Here is a tiny trained network, its code and every weight. The questions are about switching its units off for an input and a class, where a switched-off unit gives its printed mean instead of its output.

import numpy as np


def w(rows, s, z=0):
    codes = np.array(rows[::2]) - 128.0
    scale = np.full(codes.shape[1], s)
    scale[-1] = z or s
    return codes * scale


def norm(h):
    return h / np.sqrt((h * h).mean(-1, keepdims=True) + 1e-5)


def f(y):
    return np.maximum(y, 0)


def log_softmax(a):
    a = a - a.max(-1, keepdims=True)
    return a - np.log(np.exp(a).sum(-1, keepdims=True))


def net(x, mask):
    res = np.array(x, float).reshape(1, 4) / 4 @ E
    u = 0
    for l in range(3):
        y = f(norm(res) @ A[l][:, :-1].T + A[l][:, -1])
        res = res + np.where(mask[u : u + 4], y, B[l][:, -1]) @ B[l][:, :-1]
        u += 4
    return log_softmax(norm(res)[-1] @ U[:, :-1].T + U[:, -1])


A, B = {}, {}
E = w([
[140,107,194,175,177,229],'x0',
[255,190,231,116,132,101],'x1',
[183,173,203,219,13,63],'x2',
[32,222,39,25,202,238],'x3',
],0.0058)
A[0] = w([
[152,30,109,88,105,215,118],'L0N1',
[206,120,56,127,56,140,3],'L0N2',
[79,254,79,116,167,36,119],'L0N3',
[154,203,76,136,72,102,155],'L0N4',
],0.007,0.0017)
B[0] = w([
[174,139,173,167,146,87,205],'L0N1',
[51,211,114,183,8,138,159],'L0N2',
[2,132,215,132,162,67,252],'L0N3',
[91,202,125,91,137,98,228],'L0N4',
],0.008,0.0036)
A[1] = w([
[228,74,86,192,170,118,26],'L1N1',
[185,204,84,119,65,83,233],'L1N2',
[154,167,1,231,161,233,8],'L1N3',
[115,140,74,219,107,159,248],'L1N4',
],0.0059,0.0018)
B[1] = w([
[101,181,63,107,201,119,192],'L1N1',
[169,85,52,106,32,175,252],'L1N2',
[64,138,2,123,115,167,177],'L1N3',
[155,74,151,166,96,136,200],'L1N4',
],0.0086,0.003)
A[2] = w([
[166,1,146,72,93,21,248],'L2N1',
[119,166,139,89,138,99,188],'L2N2',
[152,216,45,173,143,185,147],'L2N3',
[71,170,124,180,80,101,139],'L2N4',
],0.007,0.0016)
B[2] = w([
[141,52,63,39,147,144,253],'L2N1',
[2,103,77,53,72,118,193],'L2N2',
[156,73,198,95,88,221,185],'L2N3',
[144,167,139,220,77,6,216],'L2N4',
],0.0079,0.0045)
U = w([
[119,87,104,98,99,136,248],'0',
[203,134,85,200,235,170,247],'1',
[178,149,91,185,84,98,13],'2',
[194,94,174,187,124,126,94],'3',
[63,163,107,85,185,142,8],'4',
[101,129,152,112,192,255,8],'5',
[93,225,134,153,139,94,18],'6',
],0.0072,0.0018)

Each question gives the input, the list of numbers given to net, and the class t.
The units are the neurons (one row each of A and B). Each row of codes is followed by its name. A weight is (code - 128) times the scale printed after its matrix; where a second scale follows, it is the last column's (A, B and U).
mask holds one flag per neuron, layer by layer. A switched-off neuron (its flag False) gives its mean, the last column of its row in B, instead of its output. The means were averaged over made-up inputs and are rounded, as every weight is.
A unit's drop is (log p(t) with every unit on - log p(t) with that unit switched off) / (log p(t) with every unit on - log p(t) with every unit switched off).
The circuit of an input: a set's keep is (log p(t) with only the set's units on - log p(t) with every unit switched off) / (log p(t) with every unit on - log p(t) with every unit switched off). Starting from all 12 units, units are removed one at a time, each time the one whose removal leaves the highest keep (on an exact tie, the one counted first), for as long as the keep stays at least 0.8.
units of the circuit, in order: the units of the circuit, biggest drop first
k most important neurons: the k neurons with the biggest drops, biggest first
k most important neurons of layer l: the k neurons of layer l with the biggest drops, biggest first
drop when u is switched off: that unit's drop, to one decimal
input [2,-1,-6,-7], class 1: units of the circuit, in order : [L1N1, L0N3, L2N2]
input [5,0,-8,-3], class 1: 3 most important neurons : [L0N1, L0N3, L2N2]
input [2,4,-3,-7], class 1: 3 most important neurons : [L1N1, L0N3, L2N2]
input [3,-8,-2,-4], class 1: 2 most important neurons : [L0N3, L0N1]
input [6,-6,-3,-8], class 1: 2 most important neurons : [L1N1, L0N3]
input [4,1,-2,-3], class 1: 2 most important neurons : [L0N3, L1N1]
input [3,2,-2,-7], class 1: 2 most important neurons : [L1N1, L0N3]
input [5,-2,-1,-5], class 1: 2 most important neurons of layer 1 : [L1N1, L1N2]
input [2,4,-1,-7], class 1: 3 most important neurons of layer 0 : [L0N3, L0N4, L0N2]
input [5,1,-4,-4], class 1: drop when L0N2 is switched off : 0.0
